Below are the code and all the weights of a small trained network. Each question names an input and a class and asks about switching units off, where a switched-off unit gives its printed mean instead of its output.

import numpy as np


def w(rows, s, z=0):
    codes = np.array(rows[::2]) - 128.0
    scale = np.full(codes.shape[1], s)
    scale[-1] = z or s
    return codes * scale


def norm(h):
    return h / np.sqrt((h * h).mean(-1, keepdims=True) + 1e-5)


def f(y):
    return y / 2 * (1 + np.tanh(0.7978845608 * (y + 0.044715 * y**3)))


def log_softmax(a):
    a = a - a.max(-1, keepdims=True)
    return a - np.log(np.exp(a).sum(-1, keepdims=True))


def net(x, mask):
    res = np.array(x, float).reshape(1, 3) / 4 @ E
    u = 0
    for l in range(3):
        y = f(norm(res) @ A[l][:, :-1].T + A[l][:, -1])
        res = res + np.where(mask[u : u + 12], y, B[l][:, -1]) @ B[l][:, :-1]
        u += 12
    return log_softmax(norm(res)[-1] @ U[:, :-1].T + U[:, -1])


A, B = {}, {}
E = w([
[10,140,69,168],'x0',
[89,156,135,3],'x1',
[135,207,94,148],'x2',
],0.0034)
A[0] = w([
[102,121,194,180,173],'0.n0',
[151,158,142,133,82],'0.n1',
[156,150,161,200,124],'0.n2',
[103,180,104,79,120],'0.n3',
[174,98,178,96,172],'0.n4',
[62,35,94,129,142],'0.n5',
[159,221,88,137,11],'0.n6',
[139,254,95,151,6],'0.n7',
[165,160,165,132,115],'0.n8',
[109,168,141,214,144],'0.n9',
[156,177,72,164,19],'0.n10',
[122,132,80,142,150],'0.n11',
],0.0083,0.0024)
B[0] = w([
[83,97,118,52,185],'0.n0',
[161,157,101,178,124],'0.n1',
[126,113,75,100,206],'0.n2',
[122,93,82,54,208],'0.n3',
[119,168,142,124,223],'0.n4',
[179,193,195,143,251],'0.n5',
[35,112,253,117,177],'0.n6',
[83,50,213,138,222],'0.n7',
[188,179,120,105,156],'0.n8',
[125,109,75,83,241],'0.n9',
[36,62,158,149,155],'0.n10',
[188,119,82,96,169],'0.n11',
],0.0051,0.0025)
A[1] = w([
[76,162,98,114,103],'1.n0',
[81,119,92,111,160],'1.n1',
[113,149,138,144,156],'1.n2',
[148,86,185,145,159],'1.n3',
[125,102,204,134,101],'1.n4',
[115,191,145,115,77],'1.n5',
[3,215,96,196,108],'1.n6',
[132,117,90,130,5],'1.n7',
[90,116,177,125,101],'1.n8',
[155,84,140,180,161],'1.n9',
[140,137,132,62,143],'1.n10',
[158,170,131,134,142],'1.n11',
],0.0072,0.0023)
B[1] = w([
[194,99,168,80,168],'1.n0',
[207,243,137,83,200],'1.n1',
[148,127,157,86,141],'1.n2',
[68,187,140,166,179],'1.n3',
[90,131,178,190,170],'1.n4',
[128,86,75,139,141],'1.n5',
[243,198,190,156,252],'1.n6',
[128,128,108,211,92],'1.n7',
[178,109,197,108,161],'1.n8',
[64,142,140,120,158],'1.n9',
[2,175,80,54,205],'1.n10',
[119,157,111,74,145],'1.n11',
],0.004,0.0025)
A[2] = w([
[73,162,186,202,189],'2.n0',
[159,70,80,203,111],'2.n1',
[254,158,158,102,25],'2.n2',
[106,199,101,112,211],'2.n3',
[122,68,126,70,252],'2.n4',
[149,107,188,187,141],'2.n5',
[160,47,46,201,42],'2.n6',
[192,201,154,131,78],'2.n7',
[194,116,110,151,116],'2.n8',
[131,152,119,114,62],'2.n9',
[67,161,233,135,107],'2.n10',
[148,162,26,109,128],'2.n11',
],0.0072,0.0021)
B[2] = w([
[172,117,202,95,208],'2.n0',
[121,145,98,2,157],'2.n1',
[156,170,71,141,196],'2.n2',
[140,78,114,178,205],'2.n3',
[108,127,82,212,192],'2.n4',
[44,148,159,96,172],'2.n5',
[43,159,110,71,166],'2.n6',
[149,133,114,164,194],'2.n7',
[115,174,122,78,145],'2.n8',
[98,182,157,141,125],'2.n9',
[142,116,187,176,254],'2.n10',
[93,70,205,180,178],'2.n11',
],0.006,0.0035)
U = w([
[42,151,56,30,160],'0',
[110,146,247,132,150],'1',
[211,213,68,178,158],'2',
[102,71,110,217,167],'3',
[150,81,99,135,2],'4',
],0.014,0.0079)

Each question gives the input, the list of numbers given to net, and the class t.
The units are the neurons (one row each of A and B). Each row of codes is followed by its name. A weight is (code - 128) times the scale printed after its matrix; where a second scale follows, it is the last column's (A, B and U).
mask holds one flag per neuron, layer by layer. A switched-off neuron (its flag False) gives its mean, the last column of its row in B, instead of its output. The means were averaged over made-up inputs and are rounded, as every weight is.
A unit's drop is (log p(t) with every unit on - log p(t) with that unit switched off) / (log p(t) with every unit on - log p(t) with every unit switched off).
The circuit of an input: a set's keep is (log p(t) with only the set's units on - log p(t) with every unit switched off) / (log p(t) with every unit on - log p(t) with every unit switched off). Starting from the 12 units with the biggest drops (on a tie, the unit counted first), units are removed one at a time, each time the one whose removal leaves the highest keep (on an exact tie, the one counted first), for as long as the keep stays at least 0.8.
circuit, biggest first: the units of the circuit, biggest drop first
unit that matters most: the unit with the biggest drop
k most important neurons: the k neurons with the biggest drops, biggest first
k most important neurons of layer l: the k neurons of layer l with the biggest drops, biggest first
input [-2,0,-2], class 3: 2 most important neurons of layer 0	(0.n7; 0.n6)
input [2,-3,-2], class 3: unit that matters most	0.n0
input [-8,2,-5], class 2: circuit, biggest first	(0.n6; 0.n7; 2.n2)
input [-4,7,-6], class 0: 2 most important neurons	(0.n7; 0.n6)
input [-2,0,0], class 3: 3 most important neurons of layer 1	(1.n6; 1.n1; 1.n8)
input [1,-4,5], class 1: 4 most important neurons of layer 0	(0.n6; 0.n7; 0.n10; 0.n3)
input [3,3,0], class 3: 2 most important neurons	(0.n3; 2.n3)
input [8,-1,7], class 2: 4 most important neurons of layer 1	(1.n6; 1.n1; 1.n0; 1.n10)
input [-1,-3,3], class 3: 4 most important neurons	(0.n9; 0.n2; 0.n6; 0.n5)
input [-1,-1,1], class 3: 3 most important neurons	(0.n2; 1.n6; 0.n5)
input [2,-3,5], class 1: 3 most important neurons	(0.n7; 0.n6; 0.n3)
input [-4,3,2], class 2: 3 most important neurons	(0.n0; 0.n8; 0.n10)
input [8,-8,4], class 0: 4 most important neurons	(0.n9; 2.n1; 2.n6; 0.n4)
input [4,2,5], class 1: unit that matters most	0.n7
input [4,-1,6], class 1: 3 most important neurons	(0.n7; 0.n6; 1.n6)
input [4,4,7], class 1: 2 most important neurons	(0.n7; 0.n6)
input [-2,-6,5], class 0: 2 most important neurons	(0.n2; 0.n9)
input [5,-3,-4], class 2: 2 most important neurons	(0.n5; 0.n7)
input [-2,2,-3], class 3: 4 most important neurons of layer 2	(2.n3; 2.n0; 2.n4; 2.n5)
input [3,2,5], class 1: circuit, biggest first	(0.n7)
input [1,3,3], class 3: 2 most important neurons	(0.n3; 2.n4)
input [2,1,-2], class 3: 3 most important neurons of layer 2	(2.n3; 2.n1; 2.n8)
input [-6,-8,8], class 0: 3 most important neurons	(0.n2; 0.n5; 0.n9)
input [-1,3,-3], class 3: 3 most important neurons of layer 2	(2.n1; 2.n4; 2.n3)
input [-2,3,3], class 3: 3 most important neurons of layer 1	(1.n6; 1.n1; 1.n5)
